In the rows, zero is written as 128.
Each row is followed by its class; each block has classes of its own.
[121 134 119 126 138 139 124 131 136 143 119 139 125 138 125 117 129 140
 124 132 119 142 124 126  98 133 120 122 104 127 144 131 119 122  90 138
 121 129 126 140 125 103 120 141 135 126 134 129 128 139 115 122 143 119
 119 140 144 130 128 121 125 135 122 133 132 138 120 136 142 129 133 119
 118 132 115 109 139 129 126 140 132 122 122 121 103 148 130 133]
zeso
[139 132 117 126 135 133 116 131 108 133 117 129 126 131 140 107 107 178
 141 149 125 146 134 111  83 126 121 122  98 130 117 124 135 142 124 163
  96 145 163 129 147 148 145 136 122 151 128 143 121 119 111 159 156 134
  99 138 159 125 114 112  92 155 128 149 122 145 123 112 131 132 136 110
 128 111 116  75 153 112 165 147 116 119  62 120 112 125 139 179]
Pilig
[120 104 126 123 121 122 143 125 131 139 129 138 128 153 110 118 138 132
 128 123 144 122 133 131 130 128 132 118 132 130 109 123 140 119 118 142
 128 120 116 130 116 134 118 118 124 133 128 122 121 115 149  96 118 145
 149 116 115 136 126 112 158 115 139 152 129 128 140 115 130 124 127 126
 110 143 142 146 124 132 129 135 122 124 124 128 117 156 120 103]
Muva
[116 135 128 123 129 132  98 126 130 144 127 139 128 126 119 118 116 120
 112 132 120 131 130 139  86 131 126  92  98 111 118 114 136 125 133 145
 121 123 123 149 118  73 118 143 127 126 141 135 118 125 102 108 134 125
 115 126 143 135 133 124 142 130 121 147 127 142 100 117 136 124 127 112
 124 142 125  90 134 132 124 133 127 112 104  93  88 146 117 129]
zeso
[120 139 116 134 127 134 102 106 107 101 125 137 130 142 141 140  99 156
 123 159 100 113 118 122 102 129 112 142  95  92 135 131 121 125 147 133
 116 130 178 144 133 134 140 137 129 120 120 129 116 146 118 162 129 115
 103 142 154 119 124 110  92 146  98  97 135 125 114 135 120 130 148  94
 115 117  87  82 160 122 153 160 130 142 113 113 143 128 160 176]
Pilig
[123 126 121 120 149 130 123 131 144 153 114 134 102 149 111  97 141 141
 125 129 115 157 118 134 118 136 119 136 135 134 190 124 135 121 123 125
 122 155 131 138 121 133 132 161 139 120 137 112 133 146 103 142 149 121
 117 171 123 137 149 129  64 165 115 125 125 152 138 131 117 140 135 138
 117 124 114 118 108 141 129 135 140 136 125 139 111 148 147 128]
Pilig
[120 131 129 129 129 141  90 127 130 167 121 138 132 132 119 105 133 138
 120 131 124 148 132 144  83 126 123 106 103 115 152 127 124 123 123 149
 122 135 123 159 127  78 111 154 148 123 166 132 120 127 107 113 145 128
 112 129 145 125 119 108 134 121 119 139 130 133 104 117 132 117 127 118
 124 122 116  98 140 116 137 137 115 119 103 106  83 161 109 120]
zeso
[124 135 127 119 127 131 128 125 126 138 117 126 127 126 115 123 118 138
 133 111 128 130 122 130 129 123 136 125 123 135 102 114 139 128 125 131
 126 131 130 123 123 129 126 116 111 143 128 124 121  82 150 116 138 123
 131 127 131 134 121 129 144 145 138 159 114 138 148 114 132 123 133 119
 107 142 128 128 131 125 132 142 125 136 124 116 122 140 138 125]
Muva
[124 130 133 122 123 129 119 130 130 124 127 130 133 126 141 122 126 131
 121 145 128 126 125 128 120 132 129 113 126 119 135 126 121 130 162 135
 125 134 136 143 122 114 132 134 127 119 121 137 136 138 118 134 144 142
 126 123 150 122 123 112 118 109 127 135 139 129 108 119 126 121 128 124
 144 123 126 116 142 119 134 128 131 121 116 133 120 123 114 140]
zeso
[120 140 126 119 136 129 107 128 138 138 193 138 136 132 126 113 128 145
 121 150 117 132 130 131  89 137 113  93 128 131 149 123 138 132  92 146
 113 138 146 135 136 113 120 127 138 133 152 120 128 136 114 125 131 134
 134 130 152 135 112 118 115 137 120 133 132 131 116 104 126 121 132 108
 121 130 104 122 133 133 133 142 126 111 112 123 113 140 122 139]
zeso
[133 133 120 115 128 139 109 146 120 134 122 132 116 134 117 127 102 128
 119 100  99 131 137 121 128 111 137 137 119 119 101  99 135 117 148 122
 143 146 132 136 119 116 140 143 131 115 146 145 131 125  97 148 133 118
 110 140 154 101 125 116 126 155 112 131 122 135 121 110 128 112 119 131
 117 133 106  81 132 141 112 142 124 121 134 102 121 101 123 137]
zeso
[138 125 126 106 137 131  95 151 123 137 118 137 131 147 112 118  93 124
 132 112  96 126 129 128 123 111 130 117 127 114 103  90 144 124 139 119
 149 135 136 141 125 104 140 135 128 113 146 140 136 107  90 144 138 130
 107 147 158 116 114 110 127 163 111 137 125 146 121 111 133 112 130 129
 130 135 116  87 135 148 110 134 121 116 133  94 123 107 111 139]
zeso
[124 124 125 124 121 134 121 131 125 152 121 128 131 126 114 117 126 140
 123 119 129 124 130 137 102 123 126 114 115 138 130 127 147 122 122 140
 132 132 129 133 127 117 121 142 117 136 134 129 126 117 116 120 138 118
 110 137 147 133 124 125 121 141 137 143 122 143 132 109 125 125 137 128
 127 139 129 116 133 129 132 147 128 118 111 116 103 132 125 123]
zeso
[121 129 134 113 122 138 100 127 139 120 132 133 117 125 123 118 117 138
 137 154 127 126 130 134 103 138 126  85 129 121 116 119 139 128 123 133
 121 131 137 128 141 110 128 119 123 122 162 132 133 125 110 124 132 140
 136 131 130 134 113 121 131 131 135 138 125 150 116 114 135 116 124 120
 131 127 136 110 142 126 131 129 131 112 103 108 116 136 117 145]
zeso
[135 133 137 105 131 126 108 129 142  87 153 129 137 137 156 134 117 127
 133 183 133 124 132 121 123 132 114  87 149 107 117 137 130 127 148 125
 125 128 155 121 141 119 148 113 125 123 147 137 146 142 116 139 125 168
 132 134 115 133 117 128 119 117 117 133 139 133 116 127 136 126 122 131
 134 119 134 106 126 123 121 115 137 110 108 129 136 118 119 177]
Pilig
[123 120 142 104 121 124 121 124 125 131 103 128 142 117 116 118 109  95
 116 115 153 131 138 157 145 142 136 122 127 111  82 116 135 126 121 129
 139 114 119 139 121 114 124 135 135 131 130 133 121 104 130 100 114 129
 124 106 111 137 121 129 107 110 145 141 119 131 125 121 134 122 128 119
 123 133 143 133 128 121 116  96 120 130 124 128 122 133 116  88]
Muva
[124 111 126 111 132 129 107 132 116 149 114 131 120 136 115 109 103 148
 127 125 119 110 124 135 112 117 129 121 105 112  91 103 135 132 124 131
 145 148 126 145 130 125 141 142 121 114 145 138 126 116  96 129 131 125
 112 138 147 116 118 103 133 145 119 144 124 128 137 101 137 110 134 116
 116 133 115  64 138 127 137 129 119 125 114 106 115 146 129 141]
zeso
[127 113 124 136 132 115 139 143 133 177 118 131 122 125 117 110 137 153
 132 107 127 141 122 136 108 129 125 119 131 145 150 126 141 139 117 143
 127 151 128 122 136 140 115 141 126 140 129 130 114 123 131 131 136 128
 126 137 146 117 123 125 112 134 156 141 121 127 126 116 128 122 129 142
 127 127 129 129 122 135 133 137 124 121 116 137 113 143 116 118]
zeso
[130 106 131 113 121 133 130 134 121 133 129 133 129 122 110 132 122 139
 136 122 132 109 127 135 132 117 132 109 132 142  84 116 152 116 127 125
 121 120 127 108 130 149 143 105 116 138 129 128 128 113 135 116 122 137
 139 119 120 133 129 131 156 149 133 149 123 139 151 111 137 127 127 129
 107 136 140 130 136 144 124 128 131 118 124 123 132 132 128 124]
Muva
[125 116 129 109 135 129 116 125 116 105 131 131 136 124 114 131 140  96
 136 114 128 116 130 147 150 119 134 119 122 107  72 112 134 126 129 125
 140 113 129 133 113 101 119 114 128 120 133 134 128  97 130 101 114 131
 127 103 115 144 138 129 164 135 130 137 121 138 134 120 136 125 104 119
 115 145 142 131 123 151 107 124 134 127 138 108 137 122 113 113]
Muva
[137 140 126 119 128 138 119 133 134 125 123 130 129 131 136 134 116 129
 124 144 119 132 124 124 102 130 121 121 121 112 144 132 127 130 132 135
 129 132 157 141 137 126 139 135 128 117 141 143 124 128 109 157 136 140
 116 140 150 118 115 120 101 128 125  81 136 130 109 122 129 126 136 120
 137 122 118 103 146 124 118 137 128 114 112 129 126 115 131 148]
zeso
[132 131 126 121 127 125  85 142 138 155 127 134 134 131 127 113 127 155
 116 133 121 109 120 124  93 124 120 104 113 125 127 114 133 125 132 144
 135 146 132 136 130 115 131 134 124 112 149 137 127 126 102 142 127 138
 132 129 170  98 116 110 118 128 114 137 137 116 117 104 135 111 121 117
 127 130 114  97 147 121 135 132 128 104 114 115 110 135 110 134]
zeso
[143 130 133 123 136 125 158 152 118 136 126 120 110 137 124 127 112 161
 139  82 126 113 130 119 138 119 141 139 135 151  99 118 141 136 123 138
  98 134 134  89 120 203 135 112 118 149 107 132 125 109 140 151 155 136
 124 126 138 118 130 121 116 173 158 154 111 129 161 104 128 136 122 173
 119 125 147 109 125 131 135 129 124 125 105 133 124 109 125 144]
Pilig
[128 178 124 144 135 122 105 115 138  89 158 135 135 111 140 165 137 118
 124 130  86 140 145  83  88 138 125 121 101 109 143 146 115 125 157 132
 111 112 165 135 125  73 110 115 122 127 122 134 132 145 129 150 145 125
 123 132 156 137 114 119 116 138 104 108 141 129  80 147 137 134 116 104
 147 118 100 124 147 140 107 166 144 129 129 110 116  86 138 166]
Pilig
[123 115 127 114 131 148  97 136 126 141 117 130 123 124  92 111 118 128
 127 108 112 130 130 133  99 116 126 108 121 127 114 105 138 126 127 142
 134 132 142 143 119  99 120 141 123 130 150 134 111 109 102 109 136 133
 113 129 133 125 111 116 126 147 126 146 115 147 110 107 133 120 130 114
 131 139 131 107 131 144 118 146 126 112 117 101 102 121 109 123]
zeso

Next block, with new classes.
[119 129 141 119 124 138 141 127 126 135 130 138 112 122 115 122 135 129
 123 113 125 120 126 133 129 124 127 129 127 127 122 130 128 122 128 120
 124 120 104 143 118 122 162 119 133 130 133 132 125 132 126 122 119 128
 123 156 135 131 137 139 121 112 115 129 132 127 130 132 132 129 123 124
 113 131 158 131 134 112 131 107 109 125 136 127 121 126 127 132]
gasum
[134 135 145 143 125 144 142 123 133 148 135 134  77 119 109 118 127 156
 122  62 122 126 131 128 126 114 150 120 130 118  92 140 123 119 129 157
 124 137  64 113 110 127 151 105 141 134 144 110 108 111 128 154 133 121
 120 107 124 131 153 166 123 111 143 142 125 132 133 138 133 109 126 136
 100 135 152 116 138 112 129 132 123 132 135 138 124 149 133 123]
moz
[100 126 151 103 131 117 134 130 125 122 125 121 128 146 141 124 127 149
 120 153 137 120 127 129 127 132 103 128 128 131 123 140 142 133 125 109
 131 126 125 141 119 119 157 132 122 126 125 132 152 149 130 112 127 133
 137 152 130 106 110  88 127 119 130 129 129 113 126 139 127 153 130 117
 149 123 128 133 111 133 118 126 134 126 126 131 128 118 126 128]
gasum
[146 120 135 138 106 113 124 123 121 111 119 127 157 116 147 148 101 119
 120 152 127 143 127 113 125 137 119 136 126 132 119 124 129 135 130 158
 138  84 156 149 151 127 137 147 126 124 106 155 153 131 120  98 114 151
 124 142 145 128 134  94 128 160 103 114 127 147 112 120 123 128 123 125
 110 126 109 118 135 136 131 190 120 141 113 137 136 115 129 137]
moz
[109 119 172 126 136 132 106 129 137 101 139 125  92 149 153 115  98 170
 128 112 134 135 129 126 131 132 130 123 124 131  87 139 154 130 128 133
 142 122 106  95 108 136 120 120 113 121 144 121 238 128 128 131 131 124
 142  81 118  98 143  98 114 118 150 136 120 112 122 140 129 132 127 134
 154 124  97 120 108 153 116 219 142 124 135 120 133 148 132 128]
moz
[179 128 145 167 115 141 126 134 144 140 132 132  63 127 136 138 101 163
 117  86 118 140 138 113 129 127 143 122 131 123  82 138 123 133 118 210
 132 163 104  97 115 131  81 119 156 125 123  85 216 101 132 148 131 132
 145  39 111 122 140 142 131 155 158 132 126 166 124 131 132  96 128 133
 129 117 100 108 135 128 131 238 144 131 113 140 131 150 135 129]
moz
[142 120 119 128 121 117 132 130 127 138 121 123 137 137 140 142 111 144
 106 151 124 127 125 113 135 134 111 123 127 123  91 151 122 144 120 174
 136 132 105 145 148 114 139 139 142 129 109 122 104 132 131 123 124 141
 140 127 116 106  96  94 147 143 154 123 126 140 130 137 132 147 129 108
 131 136 135 131 130 127 128 147 169 128 120 145 129 123 128 127]
gasum
[123 133 116 117 125 134 142 127 125 151 130 129 116 131 109 122 138 131
 124 111 128 121 127 125 123 127 129 123 127 126 117 142 119 123 129 137
 127 140  91 138 126 119 151 119 132 133 132 126  87 117 130 142 136 123
 123 151 125 114 115 153 133 118 141 127 132 123 141 133 135 128 128 126
 116 134 163 139 135 114 132  74 134 121 132 131 120 133 125 125]
gasum
[144 119 153 142 118 130 134 132 136 126 121 124 119 136 142 136 107 152
 114 122 118 135 129 120 130 131 117 129 131 128  97 138 130 134 130 167
 131 162 137 123 124 120 151 133 131 133 117 107  93 143 129 137 122 141
 146  93 121 126 120 105 135 141 125 135 126 156 123 138 137 129 126 121
 130 120 110 124 118 126 129 189 121 129 114 141 135 118 133 130]
gasum
[177 137 107 135 113 139 127 130 130 138 133 141 125 101 115 141 107 118
 130 102 123 132 131 110 133 126 139 126 127 130 133 125 108 133 121 187
 131 112 122 124 146 127 100 123 138 127 129 126 216  99 132 156 128 131
 139 116 119 143 128 172 125 158 148 123 127 150 129 120 129  83 124 137
 102 135 131 119 150 127 144 138 144 127 122 125 125 146 139 130]
moz
[119 125 137 144 126 116 139 127 126 147 120 123 143 131 131 130 128 138
 112 138 126 130 120 123 122 122 117 126 122 127  83 146 125 133 134 139
 132 133 103 149 142 119 185 137 141 143 109 127  18 145 126 117 120 142
 112 238 131 123 124  90 139 123 121 130 126 138 125 138 134 163 128 113
 109 137 149 129 124 124 137 130 127 125 124 143 128 111 124 125]
gasum

A new block, with new classes.
[132 133 126 135 127 129 127 128 130 128 125 123 135 143 136 127 131 101
 127 131 130 124 136 149 119 124 114 152 129 146 124 129 132 124 123 127
 117 110 128 136 125 139 133 122 130 127 125 128 113 135 119 109 137 120
 129 126 135 128 127 128 144 113 131 121 117 120 127 126 117 121 133 136
 127 125 135 104 123 129 125 118 122 126 127 121 129 124 123 112]
lona
[107 146 128 119 143 143 135 138 129 132 139 134 120 121 104 122 124 144
 109 131 122 139 126 119 137 132 133  93 128 120 132 127 139 129 135 130
 134 129 139 118 122 126 133 131 129 138 132 129 121 121 159 145 113 134
 131 103 122 158 123 134 109 118 128 126 132 120 129 122 168 142 122 125
 126 129 115 140 130 118 134 123 135 136 125 123 124 130 138 136]
Lag
[130 132 116 111 153 138 123 126 140  98 136 138 114 118 113 121 121 139
 118 139 122 142 138 133 129 157 125 120 131 125 126 119 133 140 129 126
 136 121 138 114 122 121 122 130 135 134 142  92 132 110 114 160 110 130
 132 121 134 147 110 136 118 133 133 132 136 126 130 143 127 129 132 115
 127 118 111 141 138 126 136 139 132 127 123 121 122 132 134 133]
Tesa
[127 120 128 117 136 128 127 135 129 124 139 131 131 121 124 130 123 154
 132 127 128 134 126 125 126 143 133 108 133 109 135 130 133 127 124 125
 139 141 129 118 118 125 123 140 125 124 132 105 150 121 141 157 105 140
 126 130 131 118 114 135 120 140 128 135 128 132 130 139 109 131 139 122
 125 127 118 141 142 127 126 131 131 120 120 128 135 136 135 145]
Tesa
[106 135 118 126 140 132 133 117 136 132 128 130 130 111 104 118 140 120
 118 131 135 134 132 124 125 125 119 146 127 140 124 136 130 130 131 133
 119 128 158 130 130 142 126 132 131 112 144 124 109 123 111 133 125 135
 127 103 128 172 122 127 122 116 125 126 122 114 127 135 152 138 117 124
 123 128 131 124 130 126 132 130 129 130 128 120 107 126 132 118]
Lag
[125 130 130 119 127 136 125 135 122 131 139 133 127 133 125 129 118 137
 118 130 123 136 125 134 126 141 131 108 128 109 125 127 128 127 123 128
 131 129 132 120 108 125 126 128 130 133 123 117 137 125 144 140 117 131
 127 130 131 103 107 131 115 130 136 132 132 138 130 123 139 134 129 128
 125 131 122 131 131 119 121 126 129 125 125 129 128 123 132 133]
Tesa
[ 95 143 155 117 143 147 123 157  79 135 145 147 118 132 135 136 102 173
  91 103 104 149 110 140 140  82 153  40 137  57 147 121 127 111 132 131
 165 131 132  90  93 120 140 119 130 118 110 138 160 126 167 145  89 143
 119 125 108  65 102 144  80 148 127 131 165 136 141 111 189 137 128 117
 140 154  99 149 121 118 104 115 127 134 119 140 185 141 147 144]
Tesa
[132 127 121 131 142 121 127 122 136 123 129 128 113 125 122 120 129 131
 118 134 129 125 142 133 119 131 119 147 128 142 127 129 138 160 128 127
 116 119 126 127 125 121 140 132 127 128 148 103 121 119 111 136 129 117
 126 109 138 155 126 129 132 116 133 128 119 115 125 144 114 128 128 119
 125 114 125 114 127 127 135 136 126 130 129 121 117 129 130 123]
lona
[140 138 102 125 136 133 128 112 146 124 127 128 134 133 119 121 135 102
 137 148 139 128 144 134 124 162 117 172 130 150 121 132 128 145 121 128
 109 106 139 132 130 127 119 130 128 126 149 105 106 125 113 143 122 116
 126 118 136 164 135 128 147 119 126 126 100 126 129 143  97 120 131 120
 126 112 130 116 140 128 137 136 128 126 125 111  96 127 119 117]
Tesa
[140 121 114 131 132 123 126 124 137 121 132 122 120 131 136 125 129 102
 131 121 134 126 139 128 117 141 115 178 128 143 112 128 134 142 131 132
 114 120 124 136 128 130 130 126 128 121 150 115 117 129 125 129 138 119
 124 119 134 140 121 139 144 136 125 131 109 114 126 147  98 126 134 115
 122 122 128 113 122 129 122 141 124 123 125 125 113 120 128 124]
lona
[132 112 107 113 139 133 140 120 162 122 140 134 124 101  91 122 129 161
 118 137 135 139 137 109 130 171 130 124 133 145 121 122 142 140 125 132
 123 135 141 115 128 132 127 127 121 131 136  90 129 104 117 159 119 147
 139 121 141 207 115 121 119 123 128 130 116 118 133 144 139 146 127 115
 122 116 130 139 141 123 157 147 137 129 130 120 101 132 138 139]
Lag
[112 144 134 128 134 138 123 142 114 142 133 137 138 142 141 121 122 117
 120 124 120 131 125 146 123 100 124 111 126 111 126 133 128 116 127 130
 123 118 142 126 106 136 128 129 135 126 127 135 118 138 134 126 117 128
 122 118 130  93 126 120 127 123 126 127 130 129 129 116 145 127 124 138
 129 138 115 124 131 127 117 128 121 132 128 125 152 123 133 115]
Tesa
[107 130 147 117 130 146 129 148 116 123 141 142 113 114 117 135 113 177
 112 121 114 146 121 134 135 113 141  40 130  91 141 125 124 121 127 130
 140 140 131 104 107 125 134 117 128 127 104 127 152 116 139 146 110 150
 132 132 126 111 103 128  87 131 131 129 152 131 127 110 175 139 133 133
 137 142 109 152 136 121 122 121 131 136 125 139 173 140 140 154]
Lag
[139 132 146 124 134 130 129 115 139 130 125 121 133 131 122 123 135 105
 119 143 136 126 136 140 116 144 114 170 123 149 121 130 135 133 118 128
 114 109 130 137 129 127 122 129 128 139 144 116 116 130 109 131 128 121
 125 125 141 152 143 127 148 117 132 123 112 123 125 141 109 119 130 127
 124 119 133 116 134 130 133 132 128 126 130 116 105 124 125 116]
Tesa
[144 113 117 124 122 119 133 125 144 119 133 122 124 105 140 133 127 136
 136 132 140 124 138 123 119 151 124 159 130 125 125 126 139 141 113 128
 125 139 113 130 126 134 121 129 118 109 144  98 138 123 137 150 141 140
 126 132 145 119 118 135 142 141 127 137 114 121 126 154  70 138 141 120
 120 112 127 121 146 136 129 159 121 126 131 131 127 138 129 140]
lona
[100 132 142 131 109 120 133 151 116 140 125 131 139 141 144 132 125 135
 130 104 119 129 115 139 128  91 123  75 137 101 144 137 116 112 120 121
 129 143 137 119 111 141 127 118 127 109 104 162 136 139 141 116 130 156
 133 136 130  72 116 129 115 119 118 126 138 128 132 110 146 140 124 151
 125 150 128 140 133 126 113 112 119 128 130 141 173 132 137 141]
Lag
[117 120 148 134 110 121 120 141 107 134 121 123 139 150 158 135 127 122
 134 107 124 123 119 152 122  87 129 113 130  98 141 125 118 113 116 136
 131 131 119 127 110 134 130 112 127 114 109 162 141 144 146 107 140 141
 126 145 127  54 125 131 138 135 117 138 138 128 126 114 117 134 130 155
 133 146 133 128 120 130 108 108 113 126 129 150 180 127 132 131]
lona
[100 131 143 118 140 143 131 142 114 137 152 144 110 107 112 133 113 185
  97 108 115 148 118 122 141 116 143  45 137  90 151 118 135 118 136 132
 154 142 129  93 124 123 137 112 127 121 115 126 152 112 150 158 100 153
 129 115 115 140  76 134  85 134 122 133 154 126 128 115 194 156 120 116
 135 142 116 150 118 115 120 127 134 131 123 133 158 131 155 151]
Lag
[139 123 124 137 120 122 114 128 137 126 122 115 136 139 145 133 135 110
 138 134 136 116 135 142 118 125 114 148 130 137 134 126 129 120 121 124
 117 122 118 133 131 132 122 121 125 122 130 128 128 139 121 120 145 129
 126 144 137 114 137 126 150 126 132 123 118 120 127 138  87 123 134 151
 126 132 143  96 133 131 127 125 116 126 134 127 148 120 126 122]
lona
